Below is a small trained network, with its code and all its weights. Each question gives an input and a target symbol and asks what happens when units are switched off, that is, made to give their printed mean instead of their output.

import numpy as np


def w(rows, s, z=0):
    codes = np.array(rows[::2]) - 128.0
    scale = np.full(codes.shape[1], s)
    scale[-1] = z or s
    return codes * scale


def f(y):
    return y / 2 * (1 + np.tanh(0.7978845608 * (y + 0.044715 * y**3)))


def softmax(a):
    e = np.exp(a - a.max(-1, keepdims=True))
    return e / e.sum(-1, keepdims=True)


def log_softmax(a):
    a = a - a.max(-1, keepdims=True)
    return a - np.log(np.exp(a).sum(-1, keepdims=True))


def net(x, mask):
    ids = ['αγλμσω'.index(c) for c in x.split()]
    T = len(ids)
    res = E[ids] + P[:T]
    u = 0
    for l in range(3):
        q, k, v = (res @ M[l].T for M in (Q, K, V))
        z = softmax(np.where(np.tri(T) > 0, q @ k.T / 3**0.5, -1e9)) @ v
        res = res + np.where(mask[u], z, O[l][:, -1]) @ O[l][:, :-1]
        u += 1
        y = f(res @ A[l][:, :-1].T + A[l][:, -1])
        res = res + np.where(mask[u : u + 8], y, B[l][:, -1]) @ B[l][:, :-1]
        u += 8
    return log_softmax(res[-1] @ U[:, :-1].T + U[:, -1])


Q, K, V, O, A, B = {}, {}, {}, {}, {}, {}
E = w([
[43,201,176,110,134,83,131,77],'α',
[163,176,82,123,141,64,170,75],'γ',
[109,125,217,150,166,80,148,186],'λ',
[95,168,76,251,145,140,179,70],'μ',
[126,180,128,105,76,51,115,148],'σ',
[131,110,118,185,90,75,216,175],'ω',
],0.021)
P = w([
[149,179,237,130,66,186,218,174],'0',
[161,208,150,118,144,168,176,186],'1',
[150,178,159,108,142,158,173,176],'2',
[131,150,158,101,139,148,170,190],'3',
[114,126,156,97,136,147,165,192],'4',
[104,109,148,78,144,136,165,187],'5',
[90,92,140,82,138,132,158,170],'6',
[83,73,138,70,145,124,156,164],'7',
[74,62,124,65,144,115,154,151],'8',
[67,46,118,58,150,111,153,135],'9',
[64,31,111,58,155,106,148,121],'10',
[52,17,106,54,163,103,146,109],'11',
[45,4,98,58,169,96,138,98],'12',
[46,1,91,50,188,79,132,104],'13',
],0.0069)
Q[0] = w([
[198,63,168,126,46,211,118,46],'0.h1',
[120,141,229,149,133,46,247,120],'0.h1',
[60,206,141,157,233,7,254,233],'0.h1',
],0.0099)
K[0] = w([
[150,230,143,174,155,60,177,126],'0.h1',
[113,73,83,134,188,62,102,98],'0.h1',
[77,2,81,104,127,95,83,76],'0.h1',
],0.0094)
V[0] = w([
[63,169,63,191,38,95,9,243],'0.h1',
[7,61,139,142,157,35,76,183],'0.h1',
[113,216,226,255,173,168,133,209],'0.h1',
],0.0061)
O[0] = w([
[152,91,164,130,149,172,157,18,3],'0.h1',
[154,116,102,215,80,115,102,31,145],'0.h1',
[137,81,162,65,3,195,177,117,76],'0.h1',
],0.0055,0.0034)
A[0] = w([
[100,77,113,57,123,97,115,146,100],'0.n1',
[245,191,132,94,154,187,106,8,7],'0.n2',
[129,99,129,121,221,203,129,88,104],'0.n3',
[238,93,89,175,129,104,50,149,1],'0.n4',
[153,171,137,149,206,178,51,251,33],'0.n5',
[196,115,66,91,129,214,68,181,96],'0.n6',
[178,76,89,213,144,231,152,108,42],'0.n7',
[149,166,124,64,41,139,3,130,129],'0.n8',
],0.008,0.00078)
B[0] = w([
[108,118,75,142,118,141,93,88,244],'0.n1',
[126,85,101,80,90,199,159,183,113],'0.n2',
[122,94,124,150,93,170,133,188,35],'0.n3',
[98,158,105,87,185,100,124,126,71],'0.n4',
[143,94,248,158,120,111,105,103,108],'0.n5',
[149,131,40,120,223,166,143,136,25],'0.n6',
[96,144,180,188,105,132,91,189,189],'0.n7',
[105,106,108,130,106,112,91,222,224],'0.n8',
],0.011,0.0011)
Q[1] = w([
[95,73,92,54,172,248,131,101],'1.h1',
[188,123,112,122,110,135,146,61],'1.h1',
[131,127,91,101,78,173,77,125],'1.h1',
],0.013)
K[1] = w([
[194,246,176,99,76,183,159,193],'1.h1',
[112,174,165,175,147,85,102,142],'1.h1',
[146,159,141,163,143,167,179,132],'1.h1',
],0.012)
V[1] = w([
[189,100,37,164,2,90,22,184],'1.h1',
[206,119,190,179,172,117,218,193],'1.h1',
[121,138,199,121,84,118,17,130],'1.h1',
],0.0083)
O[1] = w([
[142,222,182,246,3,70,55,175,4],'1.h1',
[87,65,199,235,32,39,137,46,156],'1.h1',
[222,78,239,148,127,172,56,128,23],'1.h1',
],0.0079,0.0035)
A[1] = w([
[133,42,124,184,139,120,165,164,38],'1.n1',
[128,70,109,54,89,126,102,204,191],'1.n2',
[104,111,107,157,152,158,160,93,249],'1.n3',
[157,178,156,106,104,203,134,169,163],'1.n4',
[217,30,225,159,220,52,102,69,73],'1.n5',
[111,169,92,19,38,126,90,94,244],'1.n6',
[210,254,134,75,111,117,193,80,182],'1.n7',
[159,115,144,132,116,75,101,216,126],'1.n8',
],0.0091,0.0015)
B[1] = w([
[121,150,148,127,225,115,191,200,165],'1.n1',
[151,144,172,93,182,103,146,66,149],'1.n2',
[74,106,169,181,91,206,129,143,177],'1.n3',
[82,69,193,149,139,130,141,109,129],'1.n4',
[126,34,138,99,2,223,83,110,169],'1.n5',
[192,211,211,133,188,74,167,99,222],'1.n6',
[130,84,108,249,129,120,124,38,254],'1.n7',
[112,65,103,133,204,112,146,105,173],'1.n8',
],0.0094,0.0096)
Q[2] = w([
[222,73,63,185,172,84,219,75],'2.h1',
[209,98,54,106,73,134,182,250],'2.h1',
[133,116,201,15,126,3,107,158],'2.h1',
],0.011)
K[2] = w([
[57,187,44,169,137,35,76,183],'2.h1',
[63,112,192,195,52,30,156,91],'2.h1',
[251,105,113,181,59,117,61,207],'2.h1',
],0.011)
V[2] = w([
[234,88,71,96,181,36,148,168],'2.h1',
[213,62,58,133,102,176,83,65],'2.h1',
[152,77,67,255,174,226,174,196],'2.h1',
],0.0088)
O[2] = w([
[142,16,226,194,52,87,154,144,142],'2.h1',
[2,171,140,158,79,45,151,76,9],'2.h1',
[115,131,58,104,11,92,243,209,103],'2.h1',
],0.0065,0.013)
A[2] = w([
[145,148,63,78,122,46,105,26,144],'2.n1',
[92,108,214,222,143,202,131,161,104],'2.n2',
[98,189,91,108,136,119,51,25,108],'2.n3',
[124,243,69,97,116,134,180,137,147],'2.n4',
[144,157,145,154,99,108,221,153,153],'2.n5',
[106,82,100,133,121,146,81,254,10],'2.n6',
[88,154,90,64,96,148,25,168,42],'2.n7',
[183,113,118,116,136,174,106,215,2],'2.n8',
],0.0092,0.0026)
B[2] = w([
[66,122,163,66,90,208,122,79,238],'2.n1',
[128,146,60,144,82,109,70,172,213],'2.n2',
[171,127,160,120,89,105,208,178,198],'2.n3',
[162,103,132,197,96,108,51,143,202],'2.n4',
[93,140,85,72,193,119,119,163,251],'2.n5',
[160,149,183,120,78,172,119,3,169],'2.n6',
[142,118,119,199,216,107,146,94,144],'2.n7',
[64,140,147,136,121,85,142,82,168],'2.n8',
],0.011,0.014)
U = w([
[160,150,160,122,151,171,130,156,108],'α',
[44,114,112,157,151,60,115,84,63],'γ',
[125,16,171,125,1,187,105,179,202],'λ',
[120,156,76,148,106,157,74,184,93],'μ',
[131,57,167,219,149,79,101,162,127],'σ',
[147,47,105,152,121,84,177,248,253],'ω',
],0.0059,0.0017)

Each question gives the input, a string of symbols that net reads in full, and the target symbol t.
The units are the heads (3 rows each of Q, K, V and O) and the neurons (one row each of A and B). Each row of codes is followed by its name. A weight is (code - 128) times the scale printed after its matrix; where a second scale follows, it is the last column's (O, A, B and U).
mask holds one flag per unit, layer by layer, with each layer's heads first. A switched-off unit (its flag False) gives its mean, the last column of its rows in O or B, instead of its output. The means were averaged over made-up inputs and are rounded, as every weight is.
A unit's drop is (log p(t) with every unit on - log p(t) with that unit switched off) / (log p(t) with every unit on - log p(t) with every unit switched off).
The circuit of an input: a set's keep is (log p(t) with only the set's units on - log p(t) with every unit switched off) / (log p(t) with every unit on - log p(t) with every unit switched off). Starting from the 12 units with the biggest drops (on a tie, the unit counted first), units are removed one at a time, each time the one whose removal leaves the highest keep (on an exact tie, the one counted first), for as long as the keep stays at least 0.8.
units of the circuit, in order: the units of the circuit, biggest drop first
unit that matters most: the unit with the biggest drop
top k neurons: the k neurons with the biggest drops, biggest first
k most important neurons of layer l: the k neurons of layer l with the biggest drops, biggest first
input σ γ ω α, target α: units of the circuit, in order => [1.h1, 1.n7, 2.h1, 2.n3]
input λ γ γ α λ γ σ α σ, target α: units of the circuit, in order => [0.h1, 1.h1]
input σ γ α σ λ σ, target λ: top 3 neurons => [2.n1, 1.n7, 1.n5]
input γ γ μ γ α μ γ ω σ λ α, target μ: unit that matters most => 1.h1
input γ ω α α ω α γ λ α σ λ γ, target λ: top 3 neurons => [0.n5, 1.n5, 0.n8]
input σ λ α γ γ σ, target λ: top 2 neurons => [2.n1, 1.n7]
input γ ω ω μ γ σ σ λ α γ σ γ γ ω, target μ: top 4 neurons => [1.n7, 0.n7, 2.n4, 2.n6]
input ω ω ω ω λ σ α σ, target α: top 2 neurons => [1.n7, 1.n3]
input ω σ ω γ γ λ ω α λ α, target λ: top 2 neurons => [1.n7, 1.n5]
input γ γ λ ω σ γ, target λ: 4 most important neurons of layer 0 => [0.n5, 0.n8, 0.n2, 0.n7]
input γ α ω γ α, target ω: units of the circuit, in order => [1.n7, 2.h1, 2.n1]
input γ γ σ γ γ ω λ σ γ μ μ, target μ: units of the circuit, in order => [2.n2, 0.n7, 1.n3]
input γ ω α γ γ γ γ γ ω γ γ ω, target γ: 2 most important neurons of layer 2 => [2.n6, 2.n8]
input γ γ γ ω λ α α μ α ω γ, target ω: top 2 neurons => [1.n1, 2.n1]
input ω α ω, target α: top 3 neurons => [2.n6, 1.n7, 1.n1]
input σ γ λ γ λ, target γ: most important neuron of layer 1 => [1.n6]
input γ ω γ λ α ω α λ, target α: top 2 neurons => [1.n7, 0.n5]
input λ γ α ω μ γ μ λ, target γ: units of the circuit, in order => [2.h1, 1.n7, 1.h1, 1.n5]
input σ α ω σ γ ω γ, target ω: top 2 neurons => [1.n1, 1.n7]
input γ γ γ λ α λ σ γ σ ω γ γ λ μ, target μ: unit that matters most => 2.n2
input α σ ω α λ μ σ σ γ σ σ γ, target σ: units of the circuit, in order => [0.n8, 2.h1, 1.n7, 1.h1]
input λ σ α γ γ α μ γ, target α: 2 most important neurons of layer 1 => [1.n3, 1.n7]
input γ α μ γ α γ γ σ ω σ γ μ γ, target μ: 2 most important neurons of layer 1 => [1.n6, 1.n7]
input γ σ γ ω ω μ γ γ γ γ γ γ α ω, target μ: top 4 neurons => [0.n7, 1.n7, 2.n4, 2.n6]
input λ α σ γ α, target σ: 2 most important neurons of layer 2 => [2.n1, 2.n5]
input γ μ γ μ μ γ, target μ: top 3 neurons => [1.n7, 1.n1, 0.n7]
